Here is a tiny trained network, its code and every weight. The questions are about switching its units off for an input and a class, where a switched-off unit gives its printed mean instead of its output.

import numpy as np


def w(rows, s, z=0):
    codes = np.array(rows[::2]) - 128.0
    scale = np.full(codes.shape[1], s)
    scale[-1] = z or s
    return codes * scale


def f(y):
    return y / 2 * (1 + np.tanh(0.7978845608 * (y + 0.044715 * y**3)))


def log_softmax(a):
    a = a - a.max(-1, keepdims=True)
    return a - np.log(np.exp(a).sum(-1, keepdims=True))


def net(x, mask):
    res = np.array(x, float).reshape(1, 6) / 4 @ E
    y = f(res @ A[0][:, :-1].T + A[0][:, -1])
    res = res + np.where(mask, y, B[0][:, -1]) @ B[0][:, :-1]
    return log_softmax(res[-1] @ U[:, :-1].T + U[:, -1])


A, B = {}, {}
E = w([
[133,121,124,126,103,157,163,145],'x0',
[123,113,119,118,111,154,165,157],'x1',
[171,77,67,241,218,50,194,73],'x2',
[243,127,177,79,234,171,123,120],'x3',
[165,10,107,100,70,146,65,62],'x4',
[205,172,1,95,83,116,97,193],'x5',
],0.0093)
A[0] = w([
[37,137,107,136,59,88,149,100,111],'neuron 0',
[80,212,108,176,146,132,162,151,115],'neuron 1',
[153,140,56,96,147,124,127,165,86],'neuron 2',
[178,145,131,91,175,151,145,69,142],'neuron 3',
[173,162,74,111,96,112,97,160,103],'neuron 4',
[159,33,104,109,71,164,97,81,56],'neuron 5',
[77,160,124,127,76,69,137,98,167],'neuron 6',
[58,118,183,157,170,168,150,141,87],'neuron 7',
[158,156,73,141,111,119,97,160,86],'neuron 8',
[163,197,63,158,115,138,104,166,134],'neuron 9',
[85,119,113,163,98,85,130,143,164],'neuron 10',
[93,130,97,147,45,100,127,78,167],'neuron 11',
[109,231,138,109,165,113,158,143,52],'neuron 12',
[121,99,82,177,182,123,167,145,130],'neuron 13',
[196,184,88,97,117,116,130,126,153],'neuron 14',
[171,106,169,108,119,135,146,102,130],'neuron 15',
[71,91,193,142,155,154,143,115,79],'neuron 16',
[82,110,188,149,178,182,162,110,118],'neuron 17',
[99,180,187,68,135,208,88,176,111],'neuron 18',
[158,126,172,84,158,117,156,187,95],'neuron 19',
[101,217,150,145,151,140,183,127,41],'neuron 20',
[168,71,75,196,139,68,202,80,95],'neuron 21',
[78,85,106,172,89,118,104,167,113],'neuron 22',
[194,105,170,83,145,109,127,127,118],'neuron 23',
[108,205,183,152,161,107,184,198,3],'neuron 24',
[226,119,182,108,163,164,129,143,170],'neuron 25',
[128,7,169,129,83,139,115,48,32],'neuron 26',
[56,148,140,113,90,170,34,151,149],'neuron 27',
[113,135,195,130,121,118,133,66,123],'neuron 28',
[78,137,189,146,125,143,136,79,141],'neuron 29',
[135,143,168,69,67,157,102,155,95],'neuron 30',
[99,164,152,47,78,143,100,116,107],'neuron 31',
[181,117,153,53,197,129,174,136,115],'neuron 32',
[99,139,123,150,92,146,163,104,163],'neuron 33',
],0.011,0.0024)
B[0] = w([
[90,175,107,98,124,70,164,118,224],'neuron 0',
[185,97,102,86,151,143,135,122,201],'neuron 1',
[86,148,117,177,77,147,119,140,187],'neuron 2',
[123,167,114,88,110,87,168,113,189],'neuron 3',
[92,103,156,169,76,147,79,202,206],'neuron 4',
[171,57,60,93,169,157,108,126,219],'neuron 5',
[98,143,150,92,111,76,145,142,194],'neuron 6',
[108,141,99,150,75,192,95,152,185],'neuron 7',
[99,123,125,186,83,168,112,178,186],'neuron 8',
[90,94,148,153,92,134,90,150,208],'neuron 9',
[130,181,103,73,126,89,214,123,186],'neuron 10',
[101,125,97,81,128,66,158,133,211],'neuron 11',
[150,71,120,85,171,112,86,107,193],'neuron 12',
[163,159,176,168,162,181,143,82,192],'neuron 13',
[70,121,116,138,91,146,120,142,199],'neuron 14',
[108,98,105,116,94,120,152,151,160],'neuron 15',
[95,158,129,174,63,168,94,158,186],'neuron 16',
[67,159,137,145,120,146,105,214,190],'neuron 17',
[162,160,180,163,156,171,171,70,250],'neuron 18',
[152,132,138,95,126,103,126,100,171],'neuron 19',
[175,49,75,91,142,155,92,130,183],'neuron 20',
[173,175,160,202,198,171,161,72,246],'neuron 21',
[108,147,120,78,124,86,149,131,190],'neuron 22',
[95,132,149,62,127,110,142,139,183],'neuron 23',
[164,23,60,95,167,125,85,113,202],'neuron 24',
[84,150,139,79,102,2,161,152,223],'neuron 25',
[148,66,78,133,93,130,88,102,222],'neuron 26',
[199,149,150,165,178,119,150,74,239],'neuron 27',
[103,135,100,132,107,182,150,171,172],'neuron 28',
[96,123,129,129,61,165,93,165,185],'neuron 29',
[154,129,176,153,154,127,129,105,228],'neuron 30',
[166,157,168,181,177,175,161,67,228],'neuron 31',
[97,204,152,118,90,52,157,151,206],'neuron 32',
[100,149,112,117,144,124,134,148,160],'neuron 33',
],0.0092,0.012)
U = w([
[178,204,185,255,203,217,192,53,28],'0',
[67,208,130,34,127,87,197,144,172],'1',
[31,143,124,242,78,237,34,213,57],'2',
[191,13,72,59,169,197,59,110,249],'3',
],0.0096,0.0013)

Each question gives the input, the list of numbers given to net, and the class t.
The units are the neurons (one row each of A and B). Each row of codes is followed by its name. A weight is (code - 128) times the scale printed after its matrix; where a second scale follows, it is the last column's (A, B and U).
mask holds one flag per neuron, in row order. A switched-off neuron (its flag False) gives its mean, the last column of its row in B, instead of its output. The means were averaged over made-up inputs and are rounded, as every weight is.
A unit's drop is (log p(t) with every unit on - log p(t) with that unit switched off) / (log p(t) with every unit on - log p(t) with every unit switched off).
The circuit of an input: a set's keep is (log p(t) with only the set's units on - log p(t) with every unit switched off) / (log p(t) with every unit on - log p(t) with every unit switched off). Starting from the 12 units with the biggest drops (on a tie, the unit counted first), units are removed one at a time, each time the one whose removal leaves the highest keep (on an exact tie, the one counted first), for as long as the keep stays at least 0.8.
units of the circuit, in order: the units of the circuit, biggest drop first
unit that matters most: the unit with the biggest drop
k most important neurons: the k neurons with the biggest drops, biggest first
drop of u: that unit's drop, to one decimal
input [1,4,-3,-3,-3,1], class 0: units of the circuit, in order => [neuron 25; neuron 27]
input [-1,-4,-7,3,-6,-4], class 0: unit that matters most => neuron 18
input [6,-1,4,4,-6,-3], class 3: units of the circuit, in order => [neuron 24; neuron 20]
input [2,-2,-7,-5,3,-7], class 0: 2 most important neurons => [neuron 27; neuron 31]
input [0,-7,-5,6,-7,-2], class 3: 2 most important neurons => [neuron 24; neuron 20]
input [7,4,-7,2,-7,-8], class 2: 4 most important neurons => [neuron 17; neuron 7; neuron 16; neuron 29]
input [3,0,-6,-1,-6,-6], class 0: 2 most important neurons => [neuron 18; neuron 27]
input [-3,-2,-3,4,4,-3], class 1: 4 most important neurons => [neuron 25; neuron 24; neuron 21; neuron 20]
input [-5,3,3,7,-7,7], class 1: 2 most important neurons => [neuron 32; neuron 25]
input [-5,2,3,-2,4,-3], class 3: 4 most important neurons => [neuron 26; neuron 18; neuron 31; neuron 27]
input [-4,8,7,6,7,6], class 0: 2 most important neurons => [neuron 21; neuron 13]
input [-8,8,-7,1,-7,5], class 0: 2 most important neurons => [neuron 18; neuron 31]
input [2,4,-5,-5,-8,7], class 3: 4 most important neurons => [neuron 24; neuron 1; neuron 12; neuron 20]
input [-3,4,-7,3,-5,2], class 0: units of the circuit, in order => [neuron 18]
input [7,4,-2,-8,8,3], class 1: 4 most important neurons => [neuron 0; neuron 11; neuron 22; neuron 10]
input [1,-8,0,-4,-4,-3], class 1: 3 most important neurons => [neuron 5; neuron 26; neuron 0]
input [-2,-3,5,6,6,-5], class 1: 3 most important neurons => [neuron 25; neuron 32; neuron 3]
input [-8,5,7,3,4,7], class 0: 2 most important neurons => [neuron 21; neuron 13]
input [-8,1,1,-7,-8,-8], class 2: 3 most important neurons => [neuron 7; neuron 16; neuron 17]
input [5,-8,0,7,-8,5], class 3: unit that matters most => neuron 24
input [-6,3,6,-6,-8,8], class 2: drop of neuron 27 => 0.1
input [5,-3,-8,0,-1,6], class 0: drop of neuron 19 => 0.0
input [-5,6,4,-5,-8,-2], class 3: drop of neuron 24 => 0.1
input [-5,8,-7,4,-7,1], class 0: drop of neuron 30 => 0.2
